Below is a small trained network, with its code and all its weights. Each question gives an input and a class and asks what happens when units are switched off, that is, made to give their printed mean instead of their output.

import numpy as np


def w(rows, s, z=0):
    codes = np.array(rows[::2]) - 128.0
    scale = np.full(codes.shape[1], s)
    scale[-1] = z or s
    return codes * scale


def f(y):
    return np.maximum(y, 0)


def log_softmax(a):
    a = a - a.max(-1, keepdims=True)
    return a - np.log(np.exp(a).sum(-1, keepdims=True))


def net(x, mask):
    res = np.array(x, float).reshape(1, 6) / 4 @ E
    y = f(res @ A[0][:, :-1].T + A[0][:, -1])
    res = res + np.where(mask, y, B[0][:, -1]) @ B[0][:, :-1]
    return log_softmax(res[-1] @ U[:, :-1].T + U[:, -1])


A, B = {}, {}
E = w([
[127,123,127,125,126,123,131],'x0',
[128,120,129,123,124,124,132],'x1',
[183,117,50,64,218,143,150],'x2',
[96,69,162,162,208,82,50],'x3',
[42,85,71,103,105,198,68],'x4',
[90,185,174,10,133,106,81],'x5',
],0.012)
A[0] = w([
[151,176,177,143,174,73,182,94],'n1',
[98,181,179,22,110,99,99,100],'n2',
[165,179,173,136,141,123,165,70],'n3',
[93,144,183,178,76,121,110,69],'n4',
[82,47,163,152,198,104,59,51],'n5',
[185,153,175,142,136,67,145,77],'n6',
[154,65,79,213,74,173,193,107],'n7',
[168,208,75,94,16,167,196,2],'n8',
[139,84,93,212,123,135,165,90],'n9',
[65,145,212,193,56,115,102,86],'n10',
[74,175,176,52,111,96,116,116],'n11',
[118,128,92,94,59,205,141,112],'n12',
[137,57,91,237,127,135,163,109],'n13',
[189,183,207,166,165,41,149,108],'n14',
[76,141,195,194,51,86,95,98],'n15',
[94,198,183,8,146,120,97,84],'n16',
[184,120,42,72,239,132,137,90],'n17',
[180,112,103,87,192,170,118,53],'n18',
[119,130,200,173,1,135,118,112],'n19',
[188,167,177,148,169,77,157,86],'n20',
[160,160,157,131,123,132,175,79],'n21',
[106,38,176,175,242,57,37,75],'n22',
[33,89,81,113,120,202,70,72],'n23',
[31,82,80,127,113,205,69,56],'n24',
],0.0093,0.0056)
B[0] = w([
[77,93,115,159,64,179,105,189],'n1',
[179,123,182,226,191,114,50,197],'n2',
[92,108,140,114,87,152,131,164],'n3',
[172,103,70,75,145,116,143,170],'n4',
[116,216,182,95,90,68,213,205],'n5',
[67,81,145,141,80,168,126,181],'n6',
[145,147,193,190,219,114,65,209],'n7',
[132,232,200,97,97,41,196,193],'n8',
[138,138,161,182,191,142,62,187],'n9',
[180,86,27,40,163,96,161,196],'n10',
[176,118,179,174,196,139,76,185],'n11',
[99,170,176,125,53,105,192,170],'n12',
[158,136,194,207,209,145,45,210],'n13',
[35,52,140,145,60,186,144,218],'n14',
[194,100,37,65,168,106,151,196],'n15',
[156,117,162,190,214,146,60,206],'n16',
[197,67,11,30,148,102,163,228],'n17',
[173,109,53,109,124,106,127,176],'n18',
[169,123,38,68,162,117,143,194],'n19',
[74,82,125,137,68,183,121,193],'n20',
[100,128,125,127,95,144,133,157],'n21',
[135,254,179,90,93,71,218,251],'n22',
[76,51,148,167,64,197,136,193],'n23',
[52,68,137,149,49,197,134,193],'n24',
],0.0081,0.016)
U = w([
[150,122,177,172,212,141,44,254],'0',
[168,85,5,71,152,125,144,145],'1',
[49,56,142,140,36,181,122,20],'2',
[120,249,179,109,86,98,184,62],'3',
],0.015,0.00093)

Each question gives the input, the list of numbers given to net, and the class t.
The units are the neurons (one row each of A and B). Each row of codes is followed by its name. A weight is (code - 128) times the scale printed after its matrix; where a second scale follows, it is the last column's (A, B and U).
mask holds one flag per neuron, in row order. A switched-off neuron (its flag False) gives its mean, the last column of its row in B, instead of its output. The means were averaged over made-up inputs and are rounded, as every weight is.
A unit's drop is (log p(t) with every unit on - log p(t) with that unit switched off) / (log p(t) with every unit on - log p(t) with every unit switched off).
The circuit of an input: a set's keep is (log p(t) with only the set's units on - log p(t) with every unit switched off) / (log p(t) with every unit on - log p(t) with every unit switched off). Starting from the 12 units with the biggest drops (on a tie, the unit counted first), units are removed one at a time, each time the one whose removal leaves the highest keep (on an exact tie, the one counted first), for as long as the keep stays at least 0.8.
circuit, biggest first: the units of the circuit, biggest drop first
top k neurons: the k neurons with the biggest drops, biggest first
drop of u: that unit's drop, to one decimal
input [4,-3,-7,0,-8,-1], class 2: circuit, biggest first -> n14
input [-3,-8,5,7,-7,2], class 2: circuit, biggest first -> n14, n20
input [7,5,2,-3,-7,-8], class 0: top 2 neurons -> n7, n13
input [6,1,-8,-8,6,5], class 1: top 4 neurons -> n19, n10, n22, n15
input [-8,1,-3,1,-6,6], class 0: top 4 neurons -> n2, n16, n11, n24
input [-8,-5,-1,-8,4,-7], class 3: top 2 neurons -> n8, n12
input [-1,-6,0,4,3,-3], class 3: circuit, biggest first -> n22, n5
input [6,6,-6,4,1,-5], class 1: top 3 neurons -> n10, n15, n19
input [-6,1,0,-5,-6,6], class 0: top 2 neurons -> n2, n16
input [1,0,-7,6,-4,6], class 1: top 2 neurons -> n10, n15
input [-8,6,-7,-8,2,-2], class 3: top 4 neurons -> n8, n12, n17, n7
input [-1,-7,4,1,8,7], class 2: top 2 neurons -> n24, n23
input [-7,2,-2,-5,-8,-8], class 0: top 3 neurons -> n7, n13, n9
input [-6,5,6,-7,-2,-6], class 3: circuit, biggest first -> n8
input [-5,6,2,4,-4,-2], class 2: top 2 neurons -> n8, n14
input [7,4,-8,7,-6,1], class 1: top 2 neurons -> n10, n15
input [5,8,-6,-4,-5,-1], class 1: drop of n19 -> 0.2
input [-5,2,-8,5,-6,2], class 1: drop of n10 -> 0.1
input [-5,-6,3,5,2,-2], class 3: drop of n12 -> 0.0
input [5,4,-6,-1,-3,-5], class 1: circuit, biggest first -> n19
